Below are the code and all the weights of a small trained network. Each question names an input and a class and asks about switching units off, where a switched-off unit gives its printed mean instead of its output.

import numpy as np


def w(rows, s, z=0):
    codes = np.array(rows[::2]) - 128.0
    scale = np.full(codes.shape[1], s)
    scale[-1] = z or s
    return codes * scale


def f(y):
    return np.maximum(y, 0)


def log_softmax(a):
    a = a - a.max(-1, keepdims=True)
    return a - np.log(np.exp(a).sum(-1, keepdims=True))


def net(x, mask):
    res = np.array(x, float).reshape(1, 7) / 4 @ E
    y = f(res @ A[0][:, :-1].T + A[0][:, -1])
    res = res + np.where(mask, y, B[0][:, -1]) @ B[0][:, :-1]
    return log_softmax(res[-1] @ U[:, :-1].T + U[:, -1])


A, B = {}, {}
E = w([
[97,206,152,109,188,80,91,64,210,218,10],'x0',
[103,106,149,136,135,126,116,128,132,112,118],'x1',
[127,145,130,131,110,128,119,115,115,134,138],'x2',
[57,117,94,21,54,157,164,160,65,142,6],'x3',
[53,66,198,87,136,152,220,61,174,194,215],'x4',
[122,118,118,124,142,99,134,141,125,129,133],'x5',
[122,110,137,128,150,120,113,151,98,158,130],'x6',
],0.011)
A[0] = w([
[133,132,128,127,133,135,128,148,137,140,132,80],'neuron 0',
[99,197,131,138,178,106,121,109,168,184,72,64],'neuron 1',
[109,184,139,100,181,87,87,90,193,195,65,64],'neuron 2',
[135,97,123,147,102,165,155,188,107,103,177,85],'neuron 3',
[142,104,136,165,108,100,114,89,173,93,129,119],'neuron 4',
[153,135,130,210,181,133,87,146,180,119,187,119],'neuron 5',
[155,88,126,126,54,126,116,171,103,102,194,45],'neuron 6',
[128,169,138,114,138,94,68,166,101,65,105,82],'neuron 7',
[124,128,122,140,107,141,121,134,163,126,122,79],'neuron 8',
[155,131,165,196,140,123,97,116,149,144,178,121],'neuron 9',
[100,107,113,64,84,162,148,139,97,110,64,100],'neuron 10',
[143,170,93,163,141,123,68,149,97,75,92,54],'neuron 11',
[169,152,101,179,137,135,109,165,114,121,99,53],'neuron 12',
[147,106,62,172,111,129,45,173,147,86,76,62],'neuron 13',
[77,105,162,124,125,135,152,84,107,167,166,22],'neuron 14',
[119,157,97,102,137,110,144,114,132,142,156,3],'neuron 15',
[59,63,175,104,144,191,253,75,174,198,209,15],'neuron 16',
[177,160,99,178,146,135,60,185,96,84,82,67],'neuron 17',
[117,158,130,109,94,102,100,145,143,138,163,30],'neuron 18',
[150,68,80,167,122,202,183,139,64,92,175,89],'neuron 19',
[82,100,96,54,58,144,146,147,91,124,55,153],'neuron 20',
[119,125,114,133,125,135,138,157,124,157,120,38],'neuron 21',
[77,145,97,46,101,140,133,141,89,132,92,154],'neuron 22',
[185,150,128,204,221,121,72,91,163,108,212,150],'neuron 23',
[119,85,129,133,70,129,154,206,81,46,188,96],'neuron 24',
],0.011,0.0044)
B[0] = w([
[115,84,147,135,101,164,109,134,133,164,104,128],'neuron 0',
[177,242,195,104,180,182,97,22,136,29,52,197],'neuron 1',
[223,200,216,141,147,148,36,74,149,45,46,217],'neuron 2',
[178,196,161,116,151,169,56,112,139,114,68,188],'neuron 3',
[162,120,110,166,149,118,145,113,110,150,137,154],'neuron 4',
[73,99,120,180,142,167,208,158,69,159,89,197],'neuron 5',
[172,144,175,82,175,179,121,94,139,83,91,189],'neuron 6',
[118,139,126,81,109,101,167,172,196,158,177,173],'neuron 7',
[161,112,141,92,153,188,141,124,116,141,145,130],'neuron 8',
[82,116,95,165,131,141,186,125,54,132,116,182],'neuron 9',
[97,43,76,179,165,140,174,179,114,131,100,205],'neuron 10',
[111,87,129,74,37,33,127,108,179,137,179,184],'neuron 11',
[118,125,136,98,123,126,149,98,169,175,161,166],'neuron 12',
[89,135,117,52,33,63,148,132,170,149,187,188],'neuron 13',
[142,128,108,76,84,59,137,113,135,162,164,173],'neuron 14',
[125,119,129,117,144,111,136,116,167,148,115,131],'neuron 15',
[137,104,118,34,44,15,142,139,202,201,212,250],'neuron 16',
[129,97,90,25,69,50,132,113,190,210,172,199],'neuron 17',
[87,125,142,165,96,128,121,128,139,116,136,128],'neuron 18',
[123,154,173,105,168,165,30,102,118,68,45,209],'neuron 19',
[90,91,22,254,176,189,198,148,53,164,136,231],'neuron 20',
[130,132,138,147,145,130,118,151,145,128,144,134],'neuron 21',
[102,84,80,232,179,164,179,185,92,111,150,206],'neuron 22',
[51,69,43,254,177,181,193,230,87,136,97,224],'neuron 23',
[191,219,211,117,141,143,51,60,94,74,59,218],'neuron 24',
],0.0074,0.022)
U = w([
[113,93,69,254,182,131,220,152,98,151,119,251],'0',
[167,174,194,120,173,125,34,78,144,71,76,100],'1',
[133,110,114,45,62,38,165,119,198,198,195,48],'2',
],0.0096,0.0015)

Each question gives the input, the list of numbers given to net, and the class t.
The units are the neurons (one row each of A and B). Each row of codes is followed by its name. A weight is (code - 128) times the scale printed after its matrix; where a second scale follows, it is the last column's (A, B and U).
mask holds one flag per neuron, in row order. A switched-off neuron (its flag False) gives its mean, the last column of its row in B, instead of its output. The means were averaged over made-up inputs and are rounded, as every weight is.
A unit's drop is (log p(t) with every unit on - log p(t) with that unit switched off) / (log p(t) with every unit on - log p(t) with every unit switched off).
The circuit of an input: a set's keep is (log p(t) with only the set's units on - log p(t) with every unit switched off) / (log p(t) with every unit on - log p(t) with every unit switched off). Starting from the 12 units with the biggest drops (on a tie, the unit counted first), units are removed one at a time, each time the one whose removal leaves the highest keep (on an exact tie, the one counted first), for as long as the keep stays at least 0.8.
circuit, biggest first: the units of the circuit, biggest drop first
top k neurons: the k neurons with the biggest drops, biggest first
drop when u is switched off: that unit's drop, to one decimal
input [-5,-3,2,0,5,-7,7], class 1: top 4 neurons	[neuron 19; neuron 24; neuron 17; neuron 3]
input [6,-8,-8,-8,-3,-8,3], class 0: circuit, biggest first	[neuron 23]
input [8,-2,-1,-8,-5,2,-7], class 0: top 2 neurons	[neuron 23; neuron 5]
input [7,-3,6,5,7,7,6], class 1: top 3 neurons	[neuron 2; neuron 1; neuron 17]
input [3,2,-2,1,3,-6,4], class 1: top 2 neurons	[neuron 17; neuron 13]
input [4,5,-4,-4,0,-5,-8], class 0: top 4 neurons	[neuron 23; neuron 24; neuron 19; neuron 5]
input [7,-7,4,7,5,8,-8], class 0: top 4 neurons	[neuron 20; neuron 22; neuron 24; neuron 10]
input [4,-6,7,-6,-8,8,-5], class 2: top 2 neurons	[neuron 17; neuron 11]
input [-8,-7,-8,5,6,1,8], class 1: top 2 neurons	[neuron 24; neuron 19]
input [2,6,5,-6,-5,3,-4], class 0: top 2 neurons	[neuron 23; neuron 16]
input [3,3,6,5,6,-4,7], class 2: top 2 neurons	[neuron 16; neuron 23]
input [2,-2,-8,-1,0,3,-3], class 1: top 2 neurons	[neuron 20; neuron 22]
input [4,6,1,2,-7,-4,6], class 2: drop when neuron 11 is switched off	0.0
input [5,2,-8,-2,4,0,4], class 1: circuit, biggest first	[neuron 2]
input [-5,1,6,-3,8,-8,-2], class 2: drop when neuron 16 is switched off	4.1
input [5,1,-7,3,-7,-1,5], class 2: drop when neuron 17 is switched off	0.1
